Each row has a name. Each question is about the rows just above it. Places in a row count from 1.

[ 40 -23 -15  46 -36  30  55   0  31 -10]  (66)
[ -1 -21 -40 -20  14 -11  51 -46  57  31]  (210)
[ 57  51  46   5 -21 -10  35 -21 -15 -57]  (130)
[ 29 -47 -40  -3  -4  -1 -57 -32 -23 -48]  (192)
[ 54  55 -44   0  44  30  35  22  34  30]  (88)
[-23 -20 -40 -29  -1 -36  16  12 -57  58]  (18)
[-42 -39 -12  44 -20 -17  45 -25 -52  51]  (166)
Table of tags by key:
[50] -> J_751
[5] -> J_353
[52] -> J_22
[-23] -> J_669
[-39] -> J_193
[51] -> J_347
The tag of (130), keyed by place 2:  J_347
Which value is in both (166) and (18)?  [-20]
Which value is in both (66) and (192)?  [-23]
Shared by (18) and (166):  [-20]
Where do [ -1 -21 -40 -20  14 -11  51 -46  57  31] appear?  (210)

[-19  35  15  -6 -26  -6  -7  11 -22  16 -14 -38  -3]  (210)
[ -3   4   3  -2 -13  16  -4  15  -7  11  -4 -24 -12]  (166)
[-21 -20  15 -11 -30  -5 -12  18 -21  22   4 -29  -4]  (72)
[-22  31  15  -7 -17  -6  -6   9 -18   8 -16 -32   2]  (18)
[-13  25  12  -7 -27  -8 -12  -4 -22  22  -6 -43 -12]  (66)
[-15  36 -21  -3 -20 -11  -8  -3 -26   9 -32 -60  -7]  (130)
Whose row is [-13  25  12  -7 -27  -8 -12  -4 -22  22  -6 -43 -12]?  (66)
Whose row is [-22  31  15  -7 -17  -6  -6   9 -18   8 -16 -32   2]?  (18)
Table of tags by key:
[-7] -> J_71
[-6] -> J_648
[31] -> J_127
The tag of (18), keyed by place 7:  J_648
Which row holds [-19  35  15  -6 -26  -6  -7  11 -22  16 -14 -38  -3]?  (210)
Whose row is [-15  36 -21  -3 -20 -11  -8  -3 -26   9 -32 -60  -7]?  (130)
Shared by (18) and (72):  [15]

